-22.3 20.0 -5.0
6.2 -69.5 28.9
->
-22.3 -69.5

-18.5 -44.2 23.3 -8.8
-30.5 -0.8 -10.9 49.0
-26.4 -26.0 56.4 40.4
-31.1 -32.7 5.0 42.9
->
-18.5 -0.8 56.4 42.9

-27.9 11.1 57.4
-0.7 -2.2 17.5
-18.3 -15.6 -38.8
34.3 5.1 31.5
-36.6 -10.5 0.0
->
-27.9 -2.2 -38.8

-6.6 39.2 56.2 -41.8 26.5
-9.0 -32.8 -52.1 44.4 -11.3
32.0 27.7 53.8 42.2 -66.3
->
-6.6 -32.8 53.8

22.3 -4.7 12.1
61.7 8.6 3.0
39.4 6.7 18.1
->
22.3 8.6 18.1

71.2 -8.2 8.6 -18.2
-6.3 32.5 -55.9 -1.6
-11.9 -13.2 28.2 16.8
32.6 -1.0 3.9 1.2
38.0 14.4 13.1 -26.2
->
71.2 32.5 28.2 1.2

2.4 10.7 -41.7 28.1 -37.6
-7.1 -17.6 -3.4 -5.0 17.0
-28.0 -12.1 62.9 22.1 -47.2
9.6 13.7 -3.5 0.1 -9.7
->
2.4 -17.6 62.9 0.1

-16.9 -25.9
-38.9 -66.2
->
-16.9 -66.2
---
-1.5 -3.9 1.1 -0.8 0.1 -12.1 5.6 3.1
-15.0 2.9 44.6 40.3 39.1 15.3 -26.9 -17.2
-5.2 16.8 28.2 29.6 16.2 18.4 -36.0 -11.0
-24.9 0.2 65.0 58.8 45.7 25.2 -31.7 -37.1
31.7 29.8 -23.2 -8.1 -7.2 29.1 -2.0 28.9
-16.9 1.0 57.2 53.6 43.5 24.1 -19.6 -34.2
20.9 37.2 11.1 43.5 25.8 34.2 -51.5 17.9
33.8 27.8 -21.5 -5.9 -3.6 28.6 1.2 34.2
34.6 34.8 -30.4 -8.7 -18.4 17.3 -15.2 34.1
-21.9 -1.3 48.1 47.8 43.2 21.5 -16.0 -34.2
18.5 23.5 5.8 24.2 14.4 19.4 -33.1 6.7
17.5 8.3 -4.5 -7.9 -22.3 -10.0 -25.3 -25.2
->
20.9 37.2 11.1 43.5 25.8 34.2 -51.5 17.9
34.6 34.8 -30.4 -8.7 -18.4 17.3 -15.2 34.1
31.7 29.8 -23.2 -8.1 -7.2 29.1 -2.0 28.9
33.8 27.8 -21.5 -5.9 -3.6 28.6 1.2 34.2
18.5 23.5 5.8 24.2 14.4 19.4 -33.1 6.7
-5.2 16.8 28.2 29.6 16.2 18.4 -36.0 -11.0
17.5 8.3 -4.5 -7.9 -22.3 -10.0 -25.3 -25.2
-15.0 2.9 44.6 40.3 39.1 15.3 -26.9 -17.2
-16.9 1.0 57.2 53.6 43.5 24.1 -19.6 -34.2
-24.9 0.2 65.0 58.8 45.7 25.2 -31.7 -37.1
-21.9 -1.3 48.1 47.8 43.2 21.5 -16.0 -34.2
-1.5 -3.9 1.1 -0.8 0.1 -12.1 5.6 3.1

-4.4 -17.6 20.6 -11.7
5.7 -15.6 24.8 -14.5
-61.6 -38.3 -5.8 65.0
9.0 -20.5 20.6 -13.7
-22.0 -25.3 5.6 17.9
-4.4 -21.3 19.2 -12.5
-11.8 -22.5 16.7 2.6
-41.3 -35.7 0.2 51.3
-36.7 -26.8 4.2 37.3
-2.5 -16.5 18.7 -5.3
->
5.7 -15.6 24.8 -14.5
-2.5 -16.5 18.7 -5.3
-4.4 -17.6 20.6 -11.7
9.0 -20.5 20.6 -13.7
-4.4 -21.3 19.2 -12.5
-11.8 -22.5 16.7 2.6
-22.0 -25.3 5.6 17.9
-36.7 -26.8 4.2 37.3
-41.3 -35.7 0.2 51.3
-61.6 -38.3 -5.8 65.0

7.2 -23.9 35.5 -8.9 -11.5
-14.9 -49.6 36.9 27.9 -37.6
27.2 1.6 -1.3 31.1 4.3
10.1 -3.7 3.5 17.0 -6.2
-5.5 -60.4 55.8 18.0 -43.5
-9.5 -51.3 50.2 -4.4 -39.4
-4.5 -46.2 52.9 8.8 -33.2
17.6 -47.9 56.3 44.7 -29.3
-0.6 -14.4 7.6 2.6 -15.6
15.6 13.2 -13.6 20.0 4.1
->
15.6 13.2 -13.6 20.0 4.1
27.2 1.6 -1.3 31.1 4.3
10.1 -3.7 3.5 17.0 -6.2
-0.6 -14.4 7.6 2.6 -15.6
7.2 -23.9 35.5 -8.9 -11.5
-4.5 -46.2 52.9 8.8 -33.2
17.6 -47.9 56.3 44.7 -29.3
-14.9 -49.6 36.9 27.9 -37.6
-9.5 -51.3 50.2 -4.4 -39.4
-5.5 -60.4 55.8 18.0 -43.5

35.6 -13.0 40.9 67.0 -52.3 32.4 -3.0 -26.5 18.1 -8.6 17.1 -3.3 -45.9
-28.7 12.1 -19.2 -34.6 19.1 -25.2 5.0 4.8 -8.5 11.3 -20.6 -10.9 8.7
->
-28.7 12.1 -19.2 -34.6 19.1 -25.2 5.0 4.8 -8.5 11.3 -20.6 -10.9 8.7
35.6 -13.0 40.9 67.0 -52.3 32.4 -3.0 -26.5 18.1 -8.6 17.1 -3.3 -45.9

-43.6 -12.6 45.4 -4.2 -25.1 69.4 -2.9 22.7 -23.8 -8.2 -22.9
-38.7 9.1 45.5 -10.8 -20.9 56.5 4.2 12.1 -16.5 -7.2 -25.9
-17.1 40.1 31.8 -19.7 0.2 44.7 7.7 -37.2 -1.3 -3.9 -36.3
33.6 -66.5 -59.4 13.8 42.8 17.7 -29.2 -57.9 14.7 19.0 32.2
->
-17.1 40.1 31.8 -19.7 0.2 44.7 7.7 -37.2 -1.3 -3.9 -36.3
-38.7 9.1 45.5 -10.8 -20.9 56.5 4.2 12.1 -16.5 -7.2 -25.9
-43.6 -12.6 45.4 -4.2 -25.1 69.4 -2.9 22.7 -23.8 -8.2 -22.9
33.6 -66.5 -59.4 13.8 42.8 17.7 -29.2 -57.9 14.7 19.0 32.2

-4.9 45.7
36.9 -43.9
-30.5 -60.8
-5.6 -54.2
->
-4.9 45.7
36.9 -43.9
-5.6 -54.2
-30.5 -60.8
